Below is a small trained network, with its code and all its weights. Each question gives an input and a target symbol and asks what happens when units are switched off, that is, made to give their printed mean instead of their output.

import numpy as np


def w(rows, s, z=0):
    codes = np.array(rows[::2]) - 128.0
    scale = np.full(codes.shape[1], s)
    scale[-1] = z or s
    return codes * scale


def norm(h):
    return h / np.sqrt((h * h).mean(-1, keepdims=True) + 1e-5)


def f(y):
    return y / 2 * (1 + np.tanh(0.7978845608 * (y + 0.044715 * y**3)))


def softmax(a):
    e = np.exp(a - a.max(-1, keepdims=True))
    return e / e.sum(-1, keepdims=True)


def log_softmax(a):
    a = a - a.max(-1, keepdims=True)
    return a - np.log(np.exp(a).sum(-1, keepdims=True))


def net(x, mask):
    ids = ['βγδεζμξπστφψω'.index(c) for c in x.split()]
    T = len(ids)
    res = E[ids] + P[:T]
    u = 0
    for l in range(3):
        q, k, v = (norm(res) @ M[l].T for M in (Q, K, V))
        z = softmax(np.where(np.tri(T) > 0, q @ k.T / 2**0.5, -1e9)) @ v
        res = res + np.where(mask[u], z, O[l][:, -1]) @ O[l][:, :-1]
        u += 1
        y = f(norm(res) @ A[l][:, :-1].T + A[l][:, -1])
        res = res + np.where(mask[u : u + 12], y, B[l][:, -1]) @ B[l][:, :-1]
        u += 12
    return log_softmax(norm(res)[-1] @ U[:, :-1].T + U[:, -1])


Q, K, V, O, A, B = {}, {}, {}, {}, {}, {}
E = w([
[118,53,32,134],'β',
[152,27,119,120],'γ',
[61,45,196,175],'δ',
[63,134,45,169],'ε',
[14,179,201,142],'ζ',
[126,71,69,145],'μ',
[105,83,63,168],'ξ',
[50,108,112,165],'π',
[153,116,6,114],'σ',
[74,166,21,142],'τ',
[145,66,72,141],'φ',
[105,113,123,15],'ψ',
[153,77,62,124],'ω',
],0.016)
P = w([
[174,255,145,241],'0',
[80,101,103,147],'1',
[61,97,74,112],'2',
[47,90,85,88],'3',
[22,66,113,76],'4',
[28,84,94,55],'5',
[31,95,59,34],'6',
],0.008)
Q[0] = w([
[190,191,166,156],'L0H0',
[131,142,255,31],'L0H0',
],0.0068)
K[0] = w([
[161,84,125,188],'L0H0',
[124,213,254,166],'L0H0',
],0.0085)
V[0] = w([
[178,13,92,85],'L0H0',
[43,114,219,2],'L0H0',
],0.0067)
O[0] = w([
[12,160,145,146,243],'L0H0',
[82,79,2,102,5],'L0H0',
],0.0092,0.0021)
A[0] = w([
[162,47,82,162,225],'L0N0',
[137,99,202,131,176],'L0N1',
[206,200,180,112,120],'L0N2',
[77,227,205,128,102],'L0N3',
[156,156,176,163,126],'L0N4',
[107,83,128,126,21],'L0N5',
[114,153,121,79,82],'L0N6',
[122,213,180,175,94],'L0N7',
[204,138,163,111,47],'L0N8',
[110,170,84,150,127],'L0N9',
[157,200,248,163,255],'L0N10',
[120,120,111,114,77],'L0N11',
],0.013,0.0051)
B[0] = w([
[1,219,148,215,253],'L0N0',
[93,182,74,143,158],'L0N1',
[35,114,88,193,171],'L0N2',
[162,196,175,252,188],'L0N3',
[82,161,117,141,153],'L0N4',
[71,177,115,154,144],'L0N5',
[123,94,103,124,133],'L0N6',
[77,163,167,204,175],'L0N7',
[18,114,97,113,134],'L0N8',
[55,135,202,185,188],'L0N9',
[64,218,185,216,234],'L0N10',
[163,115,200,102,134],'L0N11',
],0.0089,0.0051)
Q[1] = w([
[117,189,217,167],'L1H0',
[187,52,1,104],'L1H0',
],0.0094)
K[1] = w([
[149,60,122,88],'L1H0',
[100,136,252,140],'L1H0',
],0.012)
V[1] = w([
[70,71,24,11],'L1H0',
[29,2,120,123],'L1H0',
],0.0053)
O[1] = w([
[206,102,85,201,3],'L1H0',
[3,132,93,78,242],'L1H0',
],0.0081,0.0028)
A[1] = w([
[158,246,166,147,112],'L1N0',
[162,141,129,92,42],'L1N1',
[91,85,185,124,146],'L1N2',
[124,174,99,104,111],'L1N3',
[122,139,161,64,76],'L1N4',
[141,185,90,127,104],'L1N5',
[220,149,132,110,23],'L1N6',
[154,167,153,119,1],'L1N7',
[66,37,151,114,115],'L1N8',
[177,142,188,166,34],'L1N9',
[175,150,127,53,74],'L1N10',
[100,117,105,117,89],'L1N11',
],0.011,0.0078)
B[1] = w([
[36,23,125,254,172],'L1N0',
[160,73,63,184,105],'L1N1',
[134,145,105,98,222],'L1N2',
[47,103,178,177,130],'L1N3',
[137,53,147,40,105],'L1N4',
[62,127,139,142,113],'L1N5',
[26,71,93,196,123],'L1N6',
[107,106,81,128,106],'L1N7',
[125,162,59,95,254],'L1N8',
[40,34,115,101,115],'L1N9',
[183,95,136,32,113],'L1N10',
[79,118,140,110,152],'L1N11',
],0.0085,0.0049)
Q[2] = w([
[255,36,174,181],'L2H0',
[71,194,108,123],'L2H0',
],0.01)
K[2] = w([
[45,236,182,246],'L2H0',
[151,35,63,159],'L2H0',
],0.012)
V[2] = w([
[181,181,76,12],'L2H0',
[63,213,199,255],'L2H0',
],0.0076)
O[2] = w([
[239,2,65,179,92],'L2H0',
[4,211,125,93,253],'L2H0',
],0.0083,0.0057)
A[2] = w([
[163,151,238,142,56],'L2N0',
[137,79,172,254,96],'L2N1',
[245,123,57,136,154],'L2N2',
[180,112,212,125,154],'L2N3',
[72,35,204,110,49],'L2N4',
[104,140,140,181,183],'L2N5',
[98,76,242,139,36],'L2N6',
[51,74,193,75,155],'L2N7',
[142,104,141,158,1],'L2N8',
[86,102,160,25,139],'L2N9',
[215,88,111,200,79],'L2N10',
[164,147,127,115,62],'L2N11',
],0.0081,0.0061)
B[2] = w([
[22,196,47,70,105],'L2N0',
[199,94,102,146,132],'L2N1',
[102,121,147,215,149],'L2N2',
[39,230,136,147,97],'L2N3',
[73,145,67,81,98],'L2N4',
[134,124,164,180,252],'L2N5',
[51,160,98,40,97],'L2N6',
[121,191,95,74,242],'L2N7',
[183,211,92,82,91],'L2N8',
[164,171,70,2,187],'L2N9',
[167,98,113,177,129],'L2N10',
[29,212,112,42,88],'L2N11',
],0.0094,0.0041)
U = w([
[7,191,132,192,254],'β',
[61,150,50,53,167],'γ',
[125,77,158,120,30],'δ',
[176,141,151,134,95],'ε',
[146,64,138,131,67],'ζ',
[131,79,161,119,52],'μ',
[135,87,168,126,40],'ξ',
[148,76,155,127,78],'π',
[126,61,179,124,71],'σ',
[170,110,171,130,94],'τ',
[133,83,180,118,50],'φ',
[181,97,149,219,121],'ψ',
[130,86,155,130,64],'ω',
],0.011,0.0062)

Each question gives the input, a string of symbols that net reads in full, and the target symbol t.
The units are the heads (2 rows each of Q, K, V and O) and the neurons (one row each of A and B). Each row of codes is followed by its name. A weight is (code - 128) times the scale printed after its matrix; where a second scale follows, it is the last column's (O, A, B and U).
mask holds one flag per unit, layer by layer, with each layer's heads first. A switched-off unit (its flag False) gives its mean, the last column of its rows in O or B, instead of its output. The means were averaged over made-up inputs and are rounded, as every weight is.
A unit's drop is (log p(t) with every unit on - log p(t) with that unit switched off) / (log p(t) with every unit on - log p(t) with every unit switched off).
The circuit of an input: a set's keep is (log p(t) with only the set's units on - log p(t) with every unit switched off) / (log p(t) with every unit on - log p(t) with every unit switched off). Starting from the 12 units with the biggest drops (on a tie, the unit counted first), units are removed one at a time, each time the one whose removal leaves the highest keep (on an exact tie, the one counted first), for as long as the keep stays at least 0.8.
circuit, biggest first: the units of the circuit, biggest drop first
unit that matters most: the unit with the biggest drop
k most important neurons: the k neurons with the biggest drops, biggest first
top k neurons in layer l: the k neurons of layer l with the biggest drops, biggest first
drop when u is switched off: that unit's drop, to one decimal
input ψ ε β ψ, target γ: circuit, biggest first : L0H0, L2N9
input ε μ σ π δ σ, target γ: circuit, biggest first : L0N10, L0N3, L1N0
input ψ μ τ ξ, target ψ: 2 most important neurons : L0N10, L0N3
input σ γ δ σ π δ, target γ: unit that matters most : L0H0
input ω ζ ω δ μ μ, target γ: 2 most important neurons : L0N10, L0N3
input ζ δ φ β σ β, target γ: circuit, biggest first : L0N10, L0N3, L1N0
input γ ζ ε ξ ε π γ, target γ: circuit, biggest first : L0N10, L0N3, L2N9
input φ ω μ ξ δ φ, target γ: 2 most important neurons : L0N10, L0N3
input ψ π σ, target ψ: 2 most important neurons : L0N10, L0N3
input π σ ξ τ δ τ, target γ: top 3 neurons in layer 0 : L0N10, L0N0, L0N7
input φ ε ω μ β τ ω, target γ: 3 most important neurons : L0N10, L0N3, L1N0
input ψ μ ω, target ψ: top 2 neurons in layer 0 : L0N10, L0N3
input ω ε π μ ξ ω π, target γ: top 2 neurons in layer 0 : L0N10, L0N0
input φ β φ γ μ ω ω, target γ: unit that matters most : L0H0
input ψ σ δ π, target ψ: 4 most important neurons : L0N10, L0N2, L0N3, L1N0
input ω μ τ ξ τ π π, target γ: 2 most important neurons : L0N10, L0N0
input ψ φ τ δ, target ψ: top 3 neurons in layer 0 : L0N10, L0N2, L0N3
input π ξ ζ μ ζ, target γ: 2 most important neurons : L0N0, L0N10
input τ ε γ ξ τ, target γ: 2 most important neurons : L0N0, L0N10
input γ δ ψ, target γ: most important neuron : L2N9
input φ μ ξ μ ζ ξ, target γ: drop when L0N10 is switched off : 0.4
input β μ γ σ ζ φ φ, target γ: drop when L2N1 is switched off : 0.0
input π γ π ψ π β ζ, target ψ: drop when L2H0 is switched off : 1.1
input ψ ε γ, target ψ: drop when L0H0 is switched off : 1.2
